Below is a small trained network, with its code and all its weights. Each question gives an input and a class and asks what happens when units are switched off, that is, made to give their printed mean instead of their output.

import numpy as np


def w(rows, s, z=0):
    codes = np.array(rows[::2]) - 128.0
    scale = np.full(codes.shape[1], s)
    scale[-1] = z or s
    return codes * scale


def f(y):
    return np.maximum(y, 0)


def log_softmax(a):
    a = a - a.max(-1, keepdims=True)
    return a - np.log(np.exp(a).sum(-1, keepdims=True))


def net(x, mask):
    res = np.array(x, float).reshape(1, 7) / 4 @ E
    y = f(res @ A[0][:, :-1].T + A[0][:, -1])
    res = res + np.where(mask, y, B[0][:, -1]) @ B[0][:, :-1]
    return log_softmax(res[-1] @ U[:, :-1].T + U[:, -1])


A, B = {}, {}
E = w([
[112,194,187,157,167],'x0',
[42,120,50,2,114],'x1',
[158,43,105,132,54],'x2',
[193,193,90,86,156],'x3',
[91,119,210,98,31],'x4',
[50,86,83,154,165],'x5',
[102,210,76,232,104],'x6',
],0.009)
A[0] = w([
[144,100,186,81,137,149],'neuron 1',
[246,123,129,122,173,33],'neuron 2',
[129,156,147,177,107,60],'neuron 3',
[51,74,56,107,144,233],'neuron 4',
[85,115,130,220,168,224],'neuron 5',
[24,99,178,105,114,156],'neuron 6',
[138,104,156,149,127,254],'neuron 7',
[141,88,143,140,175,204],'neuron 8',
[130,132,170,138,115,170],'neuron 9',
[102,158,123,77,199,144],'neuron 10',
[119,110,62,89,150,197],'neuron 11',
[106,240,158,163,156,149],'neuron 12',
[132,152,73,169,128,124],'neuron 13',
[124,161,123,90,114,224],'neuron 14',
[122,151,126,185,117,150],'neuron 15',
],0.014,0.004)
B[0] = w([
[144,126,92,184,101,211],'neuron 1',
[79,108,191,176,111,215],'neuron 2',
[115,110,64,77,133,188],'neuron 3',
[75,55,107,168,90,253],'neuron 4',
[131,19,90,218,150,245],'neuron 5',
[88,125,174,125,70,234],'neuron 6',
[166,93,131,205,98,202],'neuron 7',
[179,154,95,254,109,184],'neuron 8',
[134,110,119,192,117,187],'neuron 9',
[94,114,139,160,153,200],'neuron 10',
[145,101,18,184,225,210],'neuron 11',
[93,181,114,99,203,250],'neuron 12',
[210,162,127,177,188,187],'neuron 13',
[172,89,122,143,166,185],'neuron 14',
[123,105,34,105,131,200],'neuron 15',
],0.0088,0.011)
U = w([
[197,97,104,92,60,92],'0',
[102,152,111,75,85,1],'1',
[152,94,195,171,8,197],'2',
[81,116,152,137,99,2],'3',
[152,236,85,108,150,69],'4',
[152,92,63,174,156,184],'5',
[58,186,190,145,160,200],'6',
[20,79,104,114,58,150],'7',
],0.011,0.0049)

Each question gives the input, the list of numbers given to net, and the class t.
The units are the neurons (one row each of A and B). Each row of codes is followed by its name. A weight is (code - 128) times the scale printed after its matrix; where a second scale follows, it is the last column's (A, B and U).
mask holds one flag per neuron, in row order. A switched-off neuron (its flag False) gives its mean, the last column of its row in B, instead of its output. The means were averaged over made-up inputs and are rounded, as every weight is.
A unit's drop is (log p(t) with every unit on - log p(t) with that unit switched off) / (log p(t) with every unit on - log p(t) with every unit switched off).
The circuit of an input: a set's keep is (log p(t) with only the set's units on - log p(t) with every unit switched off) / (log p(t) with every unit on - log p(t) with every unit switched off). Starting from the 12 units with the biggest drops (on a tie, the unit counted first), units are removed one at a time, each time the one whose removal leaves the highest keep (on an exact tie, the one counted first), for as long as the keep stays at least 0.8.
circuit, biggest first: the units of the circuit, biggest drop first
most important unit: the unit with the biggest drop
top k neurons: the k neurons with the biggest drops, biggest first
drop when u is switched off: that unit's drop, to one decimal
input [-5,-1,-4,5,0,-4,1], class 4: most important unit => neuron 5
input [-2,5,8,3,8,-4,-4], class 2: circuit, biggest first => (neuron 12; neuron 15)
input [-5,3,-1,-4,-1,-4,1], class 7: circuit, biggest first => (neuron 13; neuron 5)
input [-7,-2,4,-4,-6,-7,-6], class 2: circuit, biggest first => (neuron 2; neuron 12)
input [4,-2,-3,-6,4,-4,2], class 7: circuit, biggest first => (neuron 13; neuron 3)
input [7,-4,1,2,-5,-8,-2], class 6: circuit, biggest first => (neuron 2; neuron 12)
input [5,6,-4,-5,-3,-2,2], class 7: circuit, biggest first => (neuron 6; neuron 8)
input [-5,0,-3,8,4,-4,-6], class 2: circuit, biggest first => (neuron 2; neuron 12)
input [7,5,3,4,-5,-4,3], class 4: circuit, biggest first => (neuron 5; neuron 4)
input [4,3,5,5,5,1,-8], class 2: circuit, biggest first => (neuron 12; neuron 15)
input [0,-7,8,-6,6,6,6], class 5: top 4 neurons => (neuron 5; neuron 15; neuron 3; neuron 2)
input [4,-3,-8,-6,6,-7,6], class 4: top 2 neurons => (neuron 12; neuron 4)
input [5,4,-7,-8,-1,6,3], class 7: top 2 neurons => (neuron 6; neuron 4)
input [-2,-2,7,5,-3,-7,-6], class 2: most important unit => neuron 2
input [0,-2,5,-5,-1,1,-7], class 2: drop when neuron 11 is switched off => 0.0
input [4,6,-1,7,-3,-5,6], class 4: drop when neuron 12 is switched off => 0.1
input [6,-4,-5,7,-4,-2,-4], class 6: drop when neuron 2 is switched off => 0.2
